Each row has a class, written after it.
[-19  11 -11 -20  -8 -16  43   7 -12  10 -34   0  26   4  73  17   8   2
   7 -13  -3  29 -16 -11  24  -4   1 -11 -14  -1  32 -36   8 -55 -17  -9
 -48 -27 -21  10 -15  24  13] | k_475
[-10 -26 -16  19  -7  -2  14  -2  12  -3  13  11   1  -5  34 -12   5  -2
   4   0  18   7  14 -24  29  30   9 -23   3   7 -13  -2  -9 -19 -26 -22
  22   7  -6  16 -26  19 -12] | k_562
[-22  -1 -18  10 -73  27  13  42 -25  11 -34 -26  22 -14  86  -2   5  16
  17  52   2   8  -7 -34  26  -7 -12  -5  -4   3  14 -26  34 -83 -26   9
  -7 -57 -52  23 -11  19  66] | k_662
[-20 -10  12 -27  40 -28 -10  17 -15 -15   1  -1  -8   8  35  20 -36  13
   8   6  38 -17 -23 -21  16   8   4 -15  -7 -29   0 -54  15 -15  -8 -12
 -13  59 -23 -36  18  11  31] | k_475
[-27  11 -16 -16 -20 -10  29 -21   2 -15 -24  -4  20   7  61  23   8   1
  -7   9  -2  41  -3 -15  22   9 -17 -10  -6   8  18 -31  -1 -41  -8 -10
 -45 -40 -20  15 -12  10  10] | k_747
[-26  12 -20 -26 -22  -8  31 -17  -2 -19 -17  15  17   0  48  25  11  -2
  -4  -5  -4  32  -8  -7  32   8   1   2   3  15  12 -39   3 -48  -2 -17
 -43 -49 -14   6 -15   8  13] | k_795
[ -35   17   -3    2   72  -71  -28  -68   20    2  -10  -66  -22   57
   58   42  -34  -51   59  -31   68   31   -3  -64  -53  -74  -19   -5
   30  -49   36 -114   49  -34  -21   24  -34  102    6    8   24    8
   32] | k_747
[-22 -13 -27  17  13 -33 -15  20  17  -9  31  14  21  -7   2   1  -7 -11
 -45  -4  34   1  30   6   6 -13   9 -32  31 -11  -2  -4  -3  -6   7 -41
 -20  12  27   1 -11  16   6] | k_662
[ 30 -23  16  -6  34 -38 -26 -34   2   9  13 -10 -36  37   2  15 -20 -12
 -25  22  43 -11 -53  16   1 -10 -10  -1 -17 -15  -5  37  16 -21  26  22
 -18 -16  -1  27   3  20  -2] | k_485
[-19   5 -33   4  22 -36  -2  12  25 -22  47  36  25  -4 -12  14  -6  -4
 -70  12  10   8  44  19  12  11 -25 -33  24 -10 -17   5   5  -4  12 -33
 -28   1   9 -25 -29 -10  12] | k_795
[-18  -2 -37  -9  27 -35 -21  -7  24 -31  46  37  26  -8 -16  -1 -17 -15
 -54  -7  26   9  16  25   9   1  -7 -34  40   4   1  22  -1  -2  12 -31
 -35 -14  26  -1 -13  11   6] | k_747
[ -4 -22  -3  34 -47   7  23  44   6  -3   3   0  25 -12  48 -36   5  15
  13  46 -17   7  29 -46  73  55  23 -33  -6  38   1 -11 -17  -1   7 -27
  40 -35 -40  19 -20  11   4] | k_562
[ -3 -29  21 -39   1  -2 -59  43 -27   1   0 -29 -37  -2  12  -1 -54   2
  15  27  37 -33 -29  -9  14  -5 -55  -4   1   2 -12 -30  34  -2   9 -16
  -5  20 -12  -4  19   7  33] | k_947
[-14   9  20 -27   9 -11  30 -29 -11 -64 -72 -26 -56  49  61  46   6   9
 -34 -22   7   6 -41 -40  -4 -22  81  51  69  48  60 -58 -53 -55   6 -84
  36 -61   0  30  57   3  22] | k_570
[-13 -29  -5  21 -13   5  19  -6  10   7  11   5   8  -8  29 -10   8  -6
   6   0  20   3   9 -25  13  22   6 -16   9  -2 -24  -9  -9  -2 -50  -7
  35   5  -6  29 -17  14   3] | k_562
[-17 -21 -14  16 -13   1  19   1  31  -1  12  14   2   1  23  -2  11 -11
  -6  -3   5  17  12 -14  21  27  -1 -15   4   6 -29  -2 -20  -8 -29 -11
  23  14 -21  13 -23   4 -15] | k_475
[-12  -7 -22   3  28 -47  -7  15  18 -27  27  14  15  12 -14  10 -10 -19
 -52 -13   6   7  34  36  -2  10 -19 -35  46  -2   4  15  -7  -1  25 -32
 -18   8   8  -6 -10  15  10] | k_570
[-17 -38  -1  13  -2 -18  28   0   9  -8   6  11   7 -15  13  10   6  -6
 -18 -19   8  31  21 -27  17  33 -12 -44   9 -12 -22 -12 -30 -24 -38 -34
  31 -14  -4  19 -16   9 -10] | k_475
[-14  -5 -22   5  21 -36 -11  26  14 -23  42  29  21   2 -13  11  -5 -14
 -43 -10  12  -5  25  26  14   1  -2 -33  33  -1   9  10  -3  -4   7 -34
 -29  13  22 -12 -17  11  15] | k_570
[ -27   77 -102  -50    3  -22    7  -58   17  -36  -65   33  -15    9
   23   44  -21  -30  -30   13    7   22    6   20    4  -44  -18  -25
   19  -15   44   29    8  -62  -42   55  -40   18  -14  -27  -22    7
  -15] | k_475
[ -4  -3 -13  -8  21 -45  -5  28   6  -4  43  25  15  -6   4  11  -2  -8
 -46   3  15  -3  16  19   6   3   5 -28  15   8  -4   2   1 -10  26 -34
 -29  -8  18  -5 -13   2  17] | k_485
[-17  14 -20   0  25 -14   0 -19  36 -39  48  45  41  17  15   9  -2 -12
 -42  -3  28   0   5  17   7  25  19 -42  22  12  -2   5 -23   7   2 -46
 -51  12  -7  -6 -40  18   3] | k_475
[  2  -3 -18  -1  24 -44 -17   0  11 -14  35  21  11   3   4  14  -2 -16
 -50  -6  22  11  22  30   4  -6 -23 -40  21  -4   0  31   3  -1  14 -27
 -54   3  28 -13 -32  12   5] | k_947
[ -44    8  -35   -4    1  -36  -17   51   25  -54   30   75   31    4
   59    8  -27  -13 -108   14   23   16   -1  -18   14   19  -53  -27
   26  -15    5  -35  -40 -112  -89  -31  -14  -85  -45  -49   48  -10
   18] | k_747
[-19 -33 -58  62 -37  36  39  14  69  -2  22  39  25 -31  10 -74  10 -31
 -57  34  -1  50  45 -36  35  18  -2 -21  44 -12 -18  17 -18 -56  22 -15
  12 -45 -12  29 -37  14 -40] | k_947
[ -7 -12 -28  17  13   0  51 -16  -5  -3   6  18  30 -19  44 -19   8   2
 -13  -8   3  36  17   2  26  23 -43 -45   8 -14 -12   0 -23 -30 -48 -14
  20  14 -38  24 -34  31  -9] | k_747
[ 12 -41  22   7  30 -64 -17  35   8  13   8  -2 -33  24  10  13 -13  14
 -24   4  55 -15 -47  26 -19  -7 -22 -10  -7  -6 -19  11  14   7  -6   8
  -3 -38  35   3   9   9  17] | k_562
[ -7  -9  13 -38  21 -29 -23   9 -26   6  14 -22 -12   6  35  21 -28  17
   6  14  45  -6 -22 -16   4   8  -3  -4 -24 -22 -17 -30  31 -14 -11   7
  -3  33  -1  -4  20  10  42] | k_485
[ -8  10  26 -37  40   3 -35  32 -32 -13  12   0 -25  20  -3   4  -8  22
  20  27  30  -4 -30  10  -8   0 -50   6  -4  -8 -23 -32  33 -11   1  17
   2  45 -19 -21  15  -9  47] | k_795
[-19 -31 -16  29 -10  -1  21   4  25  18  16  14  -1  -5  26  -4  26  -8
  -7   6  10   6  22 -16  18  10   1 -16   3   0 -40  -4   1 -18 -33  16
  33  14 -18  30 -19   4  -1] | k_485
[ -1 -36  35  -4  32 -60 -37  36  -4  12 -15 -16 -38  14  -3  13 -12  14
 -19 -14  50 -15 -52  19  12  -8   5  -2 -16  -7  -4   3  15   2  33   5
 -19 -50  26 -10  25  -4  22] | k_747
[ 14 -40  18  13  21 -73 -24  49  12  17   3   0 -43  29  16  11 -24  19
 -41   0  33 -21 -42  37 -14  -8 -22   5  -2 -18 -17   8  20   2  -6   2
   7 -25  22  -7  22  14  19] | k_795
[-14  -4   5 -25  54 -25 -17  25 -32   9   8 -18 -16   8  36   8 -28  17
   7  10  43 -20 -15 -24  21   2  -1  -6 -13 -21 -12 -36  21 -19  -9   8
  13  47 -11  -6  28   4  19] | k_485
[-22  17 -24 -32 -15 -17  30   0  -5 -18 -29  18  23   6  52  27   6   4
  -9   2  -5  35 -19   2  24   7  -7  -6  -3   9  16 -25   0 -59   4  -7
 -44 -50 -27  -1  -7  16  15] | k_475
[-21  16  -4 -33  -6  20   7 -46 -25 -17 -16  -6  17 -27  32  11  23  25
   9 -11  17  31 -22 -11  23 -13   3   1  11   4  28 -43  18 -48 -54  -8
 -33 -57 -17   9  19   4  35] | k_747
[-21  -6  22 -33  27 -16  -8  11 -21   1  -2 -16  -9   9  34  24 -21  19
  19   4  37  -8 -23 -21  -1   5   4  -2 -12 -15 -14 -44  26 -17   9  -1
   6  37  -9  -8  15   0  40] | k_475
[ -2  -6 -20  -7  33 -46  -7   9  20 -20  52  31  25   6   1   8  -8 -15
 -62  -4  15   3  18  20   4   9   6 -30  17   7  -6  21  -6  -8  18 -33
 -39  -9  11  -8 -16  11   5] | k_485
[-22  10 -16 -21 -29 -13  34  -7 -12  -8 -17  13  25  10  63  17   7  -3
  -5   9   0  31  -7 -26  34  26   4  -7  -4   9  20 -32  10 -72   3 -17
 -42 -39 -15  20 -13  15  26] | k_795
[ -8 -28   3  -8   4  -9 -22  40 -36  24 -11 -32 -12  -4  35   2 -32  24
  19  26  59 -46 -25 -27  28  -8   6   6 -10 -12 -11 -44  31 -13  -4 -12
  11  30   4   5  29  17  34] | k_562
[-14 -11 -14  -5  28 -48 -13  12  18 -15  20  24   7   6  14  10  -1  -6
 -67  -4  16  20  29  29   9  -8 -20 -45  20  -8  -4  18   6   1  16 -34
 -39  13  14  -7 -26  20   7] | k_947
[-12  -4 -14 -13  27 -31  -4   7  12 -21  43  35  29 -10 -15   7  -2 -11
 -43   0  14   2  29  22  -4   0   4 -35  28   1   1  14  -6  -2  19 -38
 -41  -2  15  -7 -21   4  12] | k_747
[-10 -33 -10  22 -19  -3  19 -13  22   8   7   8  -5   1  37  -8  12 -11
  -3   6  12   4  16 -21  23  36  -1 -20  -4  10 -28   9 -10 -10 -26  -3
  25  14  -9  25 -29  16 -13] | k_562
[-22  -4   2 -28  20 -28 -29  22 -29   1  -1 -22 -16   5  30  16 -25  17
  16   9  44  -8 -18 -30  21   8  18 -12 -25 -14  -6 -30  28 -15   0  18
   3  29  10 -13  28   1  41] | k_485
[-19 -23  -2  16 -24   3   1 -16  15  -1   3  12  -3  -7  32   9  15  -1
 -10  -8  21   3  10 -20  37  24  23 -17 -11   3 -29   4  -1 -20 -31 -18
  28  27 -11  26 -20  12 -12] | k_662
[-16 -23  -5  12 -18 -11  13   6  20  11  -3   4  -3 -10  41  -2  14 -11
  -1  -7  20  14  20 -23  23  26  17 -24  -6  -1 -30  -3   1 -16 -17 -11
  30  18  -1  34 -22  12   7] | k_570
[ 40 -11  45 -29  -1  44 -76  11 -51  30  24 -44 -96  31   7 -16   8 -35
  52  87 -25 -37 -12  20  -9  16 -35  17 -78  24 -55  96 -29  69  64  43
   4  86 -61  -5  26 -30 -14] | k_485
[-22 -26  -6  18 -25  -1  21 -12  32  13  22   3  11  -2  33  -4  14 -10
   1  -3   4   6   2 -12  21  34  12 -30  -4  10 -20 -13 -22   1 -45  -9
   4  18 -13  30 -26  24  -9] | k_475
[ -2 -26  15  32  56 -63 -21  66  -3  50  15  -7 -31  39  31  -5  13  23
 -29 -10  67 -21 -40  19 -21 -46 -37  11   9 -13  -4 -20   6 -25 -34   4
   8 -26  55  14  26   6  18] | k_662
[-40  -4 -53   5 -22 -42  24 -48  40 -38 -84  44 -12  25  43  63  -1 -23
 -56 -14  35  18  31  -9 -32  -4  35 -48 -31 -19 -39  76  -4  15 -25  37
 -35 -25  18   5   5 -19 -13] | k_795
[-11 -24  24 -30  25  -9 -15  25 -32   0  21 -12 -12  13  17   4 -25  25
  24  21  40 -17 -32 -26   9  14 -10  11 -10  -7  -8 -43  26 -15  -3 -10
   7  25   3  -3  27   5  33] | k_562
[-26 -20  -8   6  -5  38  22   8  22  10  30  30   8 -16  13 -39  32  -3
  16  20  19   7  15 -35  21  40  -6 -20  -8  10 -40 -20 -24 -13 -46   5
  23  11 -16  25 -17  -3   5] | k_570
[  1 -41   4  15 -16 -37  27  11  18   5  31  17  10 -13  30   6   2  -4
 -12 -16  -4  -2  21 -12  26  45   9 -30  -6  -2 -28 -19  -9 -15 -49 -30
  13  34 -17  -3 -24  22   3] | k_795
[-10 -12  20 -22   8 -18 -12  26 -31   5  12 -27 -13   2  42  15 -24  26
   6  19  25 -15 -11 -20  23   7  -8 -11 -11  -8   1 -36  30 -21   5 -16
  -3  46  -7 -17   8   7  40] | k_947
[-42  -1  20 -61  36 -27  -8 -60 -19 -29  13 -32  20  34  10  11 -33 -33
  -7 -20 105  39 -19 -72  57  32  53  -4  18   2  14 -61   1 -31  38 -13
 -12  21  17  19  46 -17  49] | k_795
[-11 -27   5  17  -6  15  32 -10   7  21  14 -16   3   8  35  -7  22  -5
  22  14  12   5  -6 -30  16  15  -5  -6  -4  10 -24 -25  -4 -16 -36  -3
  19  31 -19  45 -35  24   4] | k_562
[  1 -28  -6  25 -10  -6  20  10  25  14  27  12   2 -10  24 -15   9  -9
   2   1   7  15  14 -11   9  21 -19 -18  10   7 -32   1  -5  -9 -25  -3
  36  16  -7  17 -18   1  -6] | k_475
[ -6  -4 -20  -3  14 -23 -14  15  13 -18  31  20  14  -4  -7   3  -4 -11
 -47   6  18  -1  33  16   9  -4   2 -33  34   1  -2  21   0  -3  20 -31
 -32  12  18 -11 -28  11   9] | k_947
[-10  -3 -31  -3  26 -41 -12   0   9 -21  17  17   3  -3  -2  27  -8  -6
 -59 -11  20  -1   8  35   2 -18  -1 -39  27 -15  -3  24   4  -2   2 -35
 -49  20  23  -7 -27  26   2] | k_947
[ 13 -36  15  -1  29 -54 -21  35   5   6  -3  -4 -31  22  11   2 -28  12
 -40  -9  54 -21 -52  36   5 -11  -5  -2  10 -16  -2  11  14  -7   9  -6
 -15 -18  12 -10  11  25  13] | k_947
[-34 -20 -25  -2 -48 -13 -23 -24  29 -46  14  17  12  -3 -10  17 -28  -3
 -94 -21 -17  -9  34  18   1  36  82 -19  46   1  41  68  -4 -27  40 -56
 -16 -90  41  12  18  23   3] | k_570
[-11   2 -65  -4 -33  -2  34 -51  -9 -52 -68  22  -1 -26  65  47  -7  21
 -15  -2   7  34  -7   7   1   3 -44 -41 -24  -1   1  33  17 -36  -5 -24
 -75 -62  -6  -9 -24   7   0] | k_747
[-20 -26 -11  18 -19 -11   7   8  16  -6  -2  32 -21  10  35   5   8   3
 -12 -10  15  12   2 -13  56  32  -9 -16 -11   6 -17   3  -8 -15 -48 -16
  33  -6 -12   9 -25  -2  -9] | k_795
[-14 -29 -17  21 -15  -5  24   4  11   0  15  16  -3 -15  12  -1  10   3
 -12   3   7   7  16 -13  32  25  -9 -17  12  -2 -29 -15  -4 -22 -26 -18
  29   2 -11   7 -25   2   8] | k_795
[-14 -25 -11  16 -13 -13  12   7  24  10  24  14  -5  -7  17  -5   6 -12
 -22   0  16   1  10 -10  28  24   8 -21   3  -3 -31  -9 -15 -17 -43 -13
  24  18  -9  18 -17  11  -7] | k_795
[ -6 -53  -6  14  -8 -23  43  26 -15  48  21  -4  10  15  48  -8  32  -9
  39  10  28  23   1  -9  36  34  -5 -24 -25   9 -25  -2 -14  -8  36 -34
 -19   5 -19  52 -25  12   4] | k_475
[-11 -44  35  -9  34 -46   4   4  22  25 -10 -18 -34  23  37  16 -17  20
 -26 -18  70 -14 -58  24   4 -24  -2  -6  -2 -12 -10 -33  21   2  -4 -15
  -4 -39  -8  29  -9  20  13] | k_947
[-15 -19   5 -30   7 -80  21  86  -2   1  31  31  19 -14 -19  -6 -15   6
 -17 -25  -6  -8 -24  54  54  71 -17 -39  -7  36  12 -18   2  25  47 -27
 -58   6  34 -31  -3   2  21] | k_570
[-18  17 -15  -4 -18 -17  19   6  -9 -24 -24  11  17   3  42  18   6   4
   5   2  12  35  -4 -23  23   6   6 -18  -1   4  31 -24  11 -72   9 -10
 -33 -31   0  -3 -10   8  10] | k_662
[-22  17 -13 -14 -18  -6  33 -14 -11 -18 -28  13  20   8  71  24  15  -1
  -9  10  -3  35  -7 -21  12   3 -10  -3  -4  11  14 -22   9 -69  12 -13
 -35 -34 -22  15 -10   6  21] | k_662
[ -3 -36  28  14  27 -66 -26  51  18  19  10  -4 -17  25  21  -3 -15  14
 -32  -5  54 -11 -43  18  -6  -5 -13 -11  -1 -12  -6  -9  24 -12 -12   7
  -5 -34  16   3  17  13  27] | k_662
[ -2  -9 -25   4  11 -42   0  14  13 -14  43  25  31  -5  -3  18  -7 -13
 -37  -5  16   1  44  20   9  10   1 -36  22  -1  -3  24  10   5  17 -24
 -32   4  22 -12 -33   3  11] | k_485
[ 23  40 -36  -4  94 -28  34 -76  24   2  32 -16  22 -13  12 -37  13 -25
   2  -8  13  55  -2  29 -42 -42 -45 -56  24  12  24  40  30  -5  27  54
 -94  24  43  14 -63  25   2] | k_747
[-21  16 -17 -18 -38   5  23   4  -9  -8 -28   5  19   1  62  13  13   1
   0  16   5  29  -7 -17  32   1   6  -5   4  12  15 -27   6 -54  -2 -10
 -28 -39 -25  19 -15  14  20] | k_947
[ -5  14 -20 -18 -15  -9  33 -21  -3 -25 -34   1  18   2  55  39   6   0
  -3  -2 -19  31 -20  -5  19  -5   3   5  -3   3  12 -16   2 -52  10 -13
 -47 -40 -30  -6 -31  25  15] | k_475
[-22 -35  34 -39  22 -15 -21  46 -28  -9  41  -8  -7  -5   2  17 -42  26
 -13  24  21 -24 -29 -16 -12  17 -28  13   5 -19 -28 -51  24  -9 -24 -15
  16  13   2 -13  50  -3  41] | k_562
[ -2  -9 -28  -3  27 -47 -10  25   1 -12  31  20  13  -8  -6  15  -8 -12
 -43 -17  12   4  26  18  -3  -6   4 -30  19  -2  -7  29  13 -11  14 -22
 -28  10  35  -8  -9   7   7] | k_485
[-17  -8 -12 -13  48 -25 -19 -10  14 -26  45  41  30  -9  -9  -2 -11 -11
 -48 -12  19 -11  18  30  12   4   1 -32  28  -8   2  19   6   0  19 -25
 -50 -10  -7 -23 -18   6  17] | k_747
[-22  -4  51 -50  43  -6  -5 -10 -13 -10  33  -3   2  20  30  22 -28  19
 -20  32  60 -16 -13 -32  33  30 -25 -10 -24  -1 -23 -58  41  -8  12 -13
 -13  62 -24 -13   1 -26  51] | k_795
[-15   0  17  -5 -13  -8 -30  38  -1   2  13  -1  -9 -17   1 -14 -28  14
  13  15  48 -41 -23   0   4  37  28 -15 -20 -10  -7 -13  25   3  -1  22
   2  26 -23 -50  40 -34  41] | k_747
